Here is a tiny trained network, its code and every weight. The questions are about switching its units off for an input and a class, where a switched-off unit gives its printed mean instead of its output.

import numpy as np


def w(rows, s, z=0):
    codes = np.array(rows[::2]) - 128.0
    scale = np.full(codes.shape[1], s)
    scale[-1] = z or s
    return codes * scale


def norm(h):
    return h / np.sqrt((h * h).mean(-1, keepdims=True) + 1e-5)


def f(y):
    return np.maximum(y, 0)


def log_softmax(a):
    a = a - a.max(-1, keepdims=True)
    return a - np.log(np.exp(a).sum(-1, keepdims=True))


def net(x, mask):
    res = np.array(x, float).reshape(1, 6) / 4 @ E
    u = 0
    for l in range(2):
        y = f(norm(res) @ A[l][:, :-1].T + A[l][:, -1])
        res = res + np.where(mask[u : u + 15], y, B[l][:, -1]) @ B[l][:, :-1]
        u += 15
    return log_softmax(norm(res)[-1] @ U[:, :-1].T + U[:, -1])


A, B = {}, {}
E = w([
[134,108,46,126,79,198,178,189,188,26,126],'x0',
[131,131,128,130,124,130,125,133,129,131,131],'x1',
[191,23,210,85,72,199,133,57,90,81,142],'x2',
[125,127,127,129,129,128,124,126,130,126,130],'x3',
[154,92,121,26,27,4,141,153,106,152,144],'x4',
[131,127,128,131,126,128,131,126,129,130,130],'x5',
],0.0021)
A[0] = w([
[113,106,168,161,181,198,132,59,113,80,122,121],'L0N0',
[113,157,116,131,156,62,80,142,81,193,121,44],'L0N1',
[131,115,126,60,56,13,114,148,82,150,154,53],'L0N2',
[119,124,61,94,103,163,156,178,168,36,130,154],'L0N3',
[177,92,146,97,101,172,125,94,109,84,124,115],'L0N4',
[113,126,190,190,168,134,118,99,117,171,163,105],'L0N5',
[38,175,39,87,112,6,159,224,113,176,91,123],'L0N6',
[139,106,206,142,108,130,109,56,67,168,116,118],'L0N7',
[153,125,115,134,130,179,108,151,162,85,160,93],'L0N8',
[118,114,142,125,110,46,96,147,81,213,111,24],'L0N9',
[182,76,174,34,29,89,119,105,99,105,136,4],'L0N10',
[49,247,84,244,253,158,114,151,168,140,110,169],'L0N11',
[125,68,87,56,69,107,188,206,153,115,151,32],'L0N12',
[138,105,106,164,143,118,128,109,178,100,114,96],'L0N13',
[100,58,159,191,187,248,139,100,86,126,95,138],'L0N14',
],0.0025,0.002)
B[0] = w([
[153,165,139,143,80,78,124,130,156,153,124,195],'L0N0',
[85,119,188,58,145,210,169,62,187,150,169,162],'L0N1',
[99,168,136,155,207,198,153,93,166,144,140,183],'L0N2',
[124,155,82,152,36,115,123,152,159,95,129,199],'L0N3',
[69,192,123,134,137,120,158,87,166,181,100,182],'L0N4',
[151,138,118,156,130,56,101,158,115,136,92,171],'L0N5',
[203,188,209,168,79,124,72,56,190,58,168,204],'L0N6',
[164,159,116,174,142,51,75,192,101,90,118,187],'L0N7',
[100,141,112,139,107,143,169,108,147,147,155,159],'L0N8',
[83,133,152,58,168,180,145,62,160,138,146,161],'L0N9',
[53,106,57,132,193,151,145,203,83,196,95,186],'L0N10',
[124,4,102,33,122,130,163,160,28,180,115,252],'L0N11',
[166,160,111,182,140,102,67,201,95,122,135,169],'L0N12',
[127,143,142,96,83,155,128,127,127,130,108,140],'L0N13',
[178,187,161,156,92,70,113,83,169,80,174,216],'L0N14',
],0.0029,0.0043)
A[1] = w([
[122,131,86,102,87,149,119,177,149,159,186,153],'L1N0',
[160,161,152,143,128,100,90,127,155,114,131,97],'L1N1',
[172,185,212,164,199,132,94,36,152,128,133,160],'L1N2',
[127,120,55,179,149,141,131,192,76,153,97,104],'L1N3',
[131,80,129,88,171,98,115,129,81,194,120,124],'L1N4',
[104,111,77,152,188,157,176,163,135,127,105,25],'L1N5',
[127,123,63,87,111,126,144,175,144,125,149,157],'L1N6',
[122,224,127,184,84,129,145,79,251,55,148,156],'L1N7',
[122,136,82,204,182,149,138,145,112,134,144,105],'L1N8',
[99,61,100,115,115,184,160,185,134,97,103,85],'L1N9',
[104,130,98,143,92,196,157,94,220,81,99,31],'L1N10',
[57,68,130,103,231,109,123,169,47,179,95,43],'L1N11',
[105,30,41,103,50,174,170,217,81,107,107,117],'L1N12',
[125,124,140,68,207,82,110,110,116,210,147,156],'L1N13',
[134,103,174,160,188,122,96,74,42,169,110,252],'L1N14',
],0.0032,0.0012)
B[1] = w([
[115,124,202,151,199,98,96,108,121,71,98,178],'L1N0',
[117,153,86,123,161,102,105,171,140,90,57,166],'L1N1',
[15,176,21,6,165,66,111,207,201,144,148,239],'L1N2',
[110,120,210,75,123,112,134,80,178,151,150,176],'L1N3',
[128,35,106,169,78,194,184,91,110,96,136,209],'L1N4',
[111,158,121,40,125,21,96,141,153,129,191,154],'L1N5',
[138,171,150,129,175,127,49,91,144,74,89,182],'L1N6',
[166,25,148,183,136,167,140,130,2,168,96,254],'L1N7',
[81,166,207,60,105,102,124,64,153,141,124,152],'L1N8',
[115,165,141,73,178,68,106,127,98,178,121,180],'L1N9',
[146,48,160,117,128,133,183,132,82,199,136,196],'L1N10',
[205,36,137,211,7,237,197,92,77,102,117,220],'L1N11',
[29,222,158,49,250,92,113,48,197,240,183,232],'L1N12',
[121,72,141,143,138,228,193,97,94,103,86,239],'L1N13',
[211,166,93,215,56,140,118,211,172,44,142,247],'L1N14',
],0.0025,0.0041)
U = w([
[167,20,141,179,75,230,182,94,63,135,127,223],'0',
[24,167,144,2,211,99,108,83,170,183,153,147],'1',
[200,183,109,201,106,47,24,197,143,51,120,2],'2',
],0.0057,0.00075)

Each question gives the input, the list of numbers given to net, and the class t.
The units are the neurons (one row each of A and B). Each row of codes is followed by its name. A weight is (code - 128) times the scale printed after its matrix; where a second scale follows, it is the last column's (A, B and U).
mask holds one flag per neuron, layer by layer. A switched-off neuron (its flag False) gives its mean, the last column of its row in B, instead of its output. The means were averaged over made-up inputs and are rounded, as every weight is.
A unit's drop is (log p(t) with every unit on - log p(t) with that unit switched off) / (log p(t) with every unit on - log p(t) with every unit switched off).
The circuit of an input: a set's keep is (log p(t) with only the set's units on - log p(t) with every unit switched off) / (log p(t) with every unit on - log p(t) with every unit switched off). Starting from the 12 units with the biggest drops (on a tie, the unit counted first), units are removed one at a time, each time the one whose removal leaves the highest keep (on an exact tie, the one counted first), for as long as the keep stays at least 0.8.
circuit, biggest first: the units of the circuit, biggest drop first
most important unit: the unit with the biggest drop
top k neurons: the k neurons with the biggest drops, biggest first
top k neurons in layer l: the k neurons of layer l with the biggest drops, biggest first
drop of u: that unit's drop, to one decimal
input [-6,7,2,2,-6,6], class 2: most important unit => L0N14
input [-1,8,-2,6,-3,2], class 0: top 2 neurons => (L0N11 L1N11)
input [-7,-2,1,-1,-4,2], class 2: circuit, biggest first => (L0N7 L1N14)
input [6,8,-6,2,-1,3], class 1: circuit, biggest first => (L0N11 L1N12)
input [-7,-8,1,-5,-1,-4], class 2: top 3 neurons => (L0N7 L1N14 L0N11)
input [-8,-6,1,-6,0,-5], class 2: circuit, biggest first => (L0N7 L1N14)
input [-7,-8,-5,3,0,7], class 0: top 2 neurons in layer 0 => (L0N11 L0N14)
input [6,-2,7,1,1,-8], class 1: top 3 neurons => (L1N12 L0N6 L0N10)
input [8,1,0,5,2,0], class 2: top 2 neurons => (L0N3 L0N11)
input [-2,-1,-4,0,0,-4], class 0: top 2 neurons => (L0N11 L0N14)
input [3,6,1,8,8,-4], class 1: top 3 neurons => (L0N10 L0N14 L1N12)
input [-8,-5,1,-5,-1,-3], class 2: top 2 neurons => (L0N7 L1N14)
input [-5,-2,5,7,0,0], class 2: top 2 neurons in layer 0 => (L0N11 L0N7)
input [-3,8,2,-3,-6,1], class 2: most important unit => L0N14
input [8,-1,-2,-6,-8,-6], class 1: top 2 neurons => (L0N11 L1N12)
input [-8,4,1,7,-4,4], class 2: top 4 neurons in layer 1 => (L1N14 L1N2 L1N7 L1N10)
input [-5,4,-3,-3,0,5], class 0: top 4 neurons => (L0N11 L0N14 L1N12 L1N13)
input [-8,4,-4,3,-8,0], class 0: drop of L0N11 => 1.5
input [-3,8,-8,2,-4,2], class 0: drop of L0N11 => 1.4
input [-4,5,-2,-6,-7,-7], class 0: drop of L0N11 => 3.9
input [-6,-4,4,-7,-8,1], class 2: top neuron => (L1N14)
